Below is a small trained network, with its code and all its weights. Each question gives an input and a class and asks what happens when units are switched off, that is, made to give their printed mean instead of their output.

import numpy as np


def w(rows, s, z=0):
    codes = np.array(rows[::2]) - 128.0
    scale = np.full(codes.shape[1], s)
    scale[-1] = z or s
    return codes * scale


def f(y):
    return y / 2 * (1 + np.tanh(0.7978845608 * (y + 0.044715 * y**3)))


def log_softmax(a):
    a = a - a.max(-1, keepdims=True)
    return a - np.log(np.exp(a).sum(-1, keepdims=True))


def net(x, mask):
    res = np.array(x, float).reshape(1, 4) / 4 @ E
    y = f(res @ A[0][:, :-1].T + A[0][:, -1])
    res = res + np.where(mask, y, B[0][:, -1]) @ B[0][:, :-1]
    return log_softmax(res[-1] @ U[:, :-1].T + U[:, -1])


A, B = {}, {}
E = w([
[166,178,84,119,166,1,92],'x0',
[132,235,82,146,66,187,126],'x1',
[146,150,135,120,127,113,175],'x2',
[224,109,129,110,48,158,119],'x3',
],0.011)
A[0] = w([
[151,132,59,124,132,72,95,95],'neuron 0',
[117,139,95,78,111,76,97,57],'neuron 1',
[209,149,205,100,112,141,69,84],'neuron 2',
[102,198,90,140,101,145,160,161],'neuron 3',
[85,128,54,154,191,112,174,154],'neuron 4',
[200,105,76,116,87,122,230,216],'neuron 5',
[77,118,132,97,189,108,165,225],'neuron 6',
[140,72,160,92,169,98,166,175],'neuron 7',
[148,175,119,161,113,169,100,1],'neuron 8',
[142,154,142,122,139,172,158,23],'neuron 9',
[218,145,83,67,159,93,127,128],'neuron 10',
[114,55,173,122,106,180,148,172],'neuron 11',
[144,185,56,208,102,135,116,33],'neuron 12',
[157,77,73,123,57,98,112,68],'neuron 13',
[145,106,154,127,123,198,224,89],'neuron 14',
[103,188,151,98,196,146,186,140],'neuron 15',
[154,174,111,74,161,95,122,23],'neuron 16',
[151,124,155,159,170,183,155,11],'neuron 17',
[108,95,84,104,125,158,3,135],'neuron 18',
[128,74,181,75,114,99,113,150],'neuron 19',
[143,99,196,121,138,92,135,90],'neuron 20',
[178,102,122,82,110,121,78,113],'neuron 21',
[196,89,100,104,113,140,143,12],'neuron 22',
],0.011,0.0041)
B[0] = w([
[103,156,112,252,242,190,166,201],'neuron 0',
[155,75,106,171,174,234,205,165],'neuron 1',
[86,139,88,88,49,46,200,184],'neuron 2',
[122,129,179,234,36,72,78,216],'neuron 3',
[36,166,31,58,117,79,159,205],'neuron 4',
[30,176,89,52,49,91,42,218],'neuron 5',
[72,139,91,152,75,103,90,227],'neuron 6',
[161,192,131,255,47,136,89,222],'neuron 7',
[137,119,107,187,70,99,217,162],'neuron 8',
[213,167,174,169,164,153,194,141],'neuron 9',
[84,196,38,150,179,203,202,218],'neuron 10',
[54,186,62,159,152,154,174,254],'neuron 11',
[155,143,210,202,86,58,158,195],'neuron 12',
[88,126,119,24,176,88,165,171],'neuron 13',
[111,202,25,183,199,148,206,221],'neuron 14',
[94,111,124,45,66,90,67,187],'neuron 15',
[105,60,108,197,159,193,221,169],'neuron 16',
[160,17,206,106,205,172,227,144],'neuron 17',
[58,216,119,101,161,163,51,176],'neuron 18',
[130,182,201,223,127,95,37,201],'neuron 19',
[111,172,218,174,53,161,148,174],'neuron 20',
[24,168,100,158,103,68,118,179],'neuron 21',
[40,69,108,99,79,77,171,161],'neuron 22',
],0.0065,0.0084)
U = w([
[150,100,93,171,188,177,197,90],'0',
[184,118,184,220,75,91,90,116],'1',
[95,111,94,66,118,82,109,179],'2',
[139,169,109,124,134,143,78,254],'3',
[189,67,90,150,99,102,59,130],'4',
[182,89,195,35,176,149,112,2],'5',
[247,50,191,102,180,159,106,2],'6',
],0.011,0.0045)

Each question gives the input, the list of numbers given to net, and the class t.
The units are the neurons (one row each of A and B). Each row of codes is followed by its name. A weight is (code - 128) times the scale printed after its matrix; where a second scale follows, it is the last column's (A, B and U).
mask holds one flag per neuron, in row order. A switched-off neuron (its flag False) gives its mean, the last column of its row in B, instead of its output. The means were averaged over made-up inputs and are rounded, as every weight is.
A unit's drop is (log p(t) with every unit on - log p(t) with that unit switched off) / (log p(t) with every unit on - log p(t) with every unit switched off).
The circuit of an input: a set's keep is (log p(t) with only the set's units on - log p(t) with every unit switched off) / (log p(t) with every unit on - log p(t) with every unit switched off). Starting from the 12 units with the biggest drops (on a tie, the unit counted first), units are removed one at a time, each time the one whose removal leaves the highest keep (on an exact tie, the one counted first), for as long as the keep stays at least 0.8.
units of the circuit, in order: the units of the circuit, biggest drop first
unit that matters most: the unit with the biggest drop
k most important neurons: the k neurons with the biggest drops, biggest first
drop when u is switched off: that unit's drop, to one decimal
input [-5,-6,-4,7], class 2: units of the circuit, in order -> [neuron 22; neuron 2]
input [-5,-7,-3,-6], class 1: unit that matters most -> neuron 7
input [6,0,-5,8], class 2: units of the circuit, in order -> [neuron 2; neuron 13]
input [2,-1,2,-1], class 4: 2 most important neurons -> [neuron 11; neuron 14]
input [3,6,2,-3], class 1: units of the circuit, in order -> [neuron 3; neuron 12]
input [4,1,-4,-3], class 0: units of the circuit, in order -> [neuron 5; neuron 0]
input [-4,-4,-4,5], class 2: units of the circuit, in order -> [neuron 0; neuron 3]
input [3,5,-1,-7], class 2: 4 most important neurons -> [neuron 4; neuron 7; neuron 15; neuron 19]
input [7,2,-5,5], class 0: units of the circuit, in order -> [neuron 0; neuron 10]
input [1,5,5,-2], class 1: 2 most important neurons -> [neuron 3; neuron 12]
input [-6,7,3,2], class 1: 3 most important neurons -> [neuron 3; neuron 10; neuron 12]
input [2,1,5,-5], class 2: units of the circuit, in order -> [neuron 4; neuron 15]
input [6,7,-1,8], class 2: units of the circuit, in order -> [neuron 13; neuron 2]
input [7,-3,-7,-5], class 0: 2 most important neurons -> [neuron 0; neuron 1]
input [-5,3,0,0], class 0: units of the circuit, in order -> [neuron 14; neuron 19]
input [1,-6,-6,7], class 2: units of the circuit, in order -> [neuron 13]
input [7,-7,-1,-3], class 0: 2 most important neurons -> [neuron 10; neuron 0]
input [8,-6,4,-8], class 0: 3 most important neurons -> [neuron 0; neuron 16; neuron 1]
input [1,1,-3,-2], class 4: 2 most important neurons -> [neuron 11; neuron 10]
input [4,5,1,4], class 1: 3 most important neurons -> [neuron 12; neuron 3; neuron 4]
input [3,-6,4,3], class 1: units of the circuit, in order -> [neuron 7]
input [4,-8,8,-7], class 1: 3 most important neurons -> [neuron 7; neuron 20; neuron 19]
input [1,-7,-4,4], class 1: drop when neuron 20 is switched off -> 0.1
input [-6,-2,0,-7], class 2: drop when neuron 15 is switched off -> 0.9
input [-2,-7,7,-3], class 1: drop when neuron 7 is switched off -> 0.3
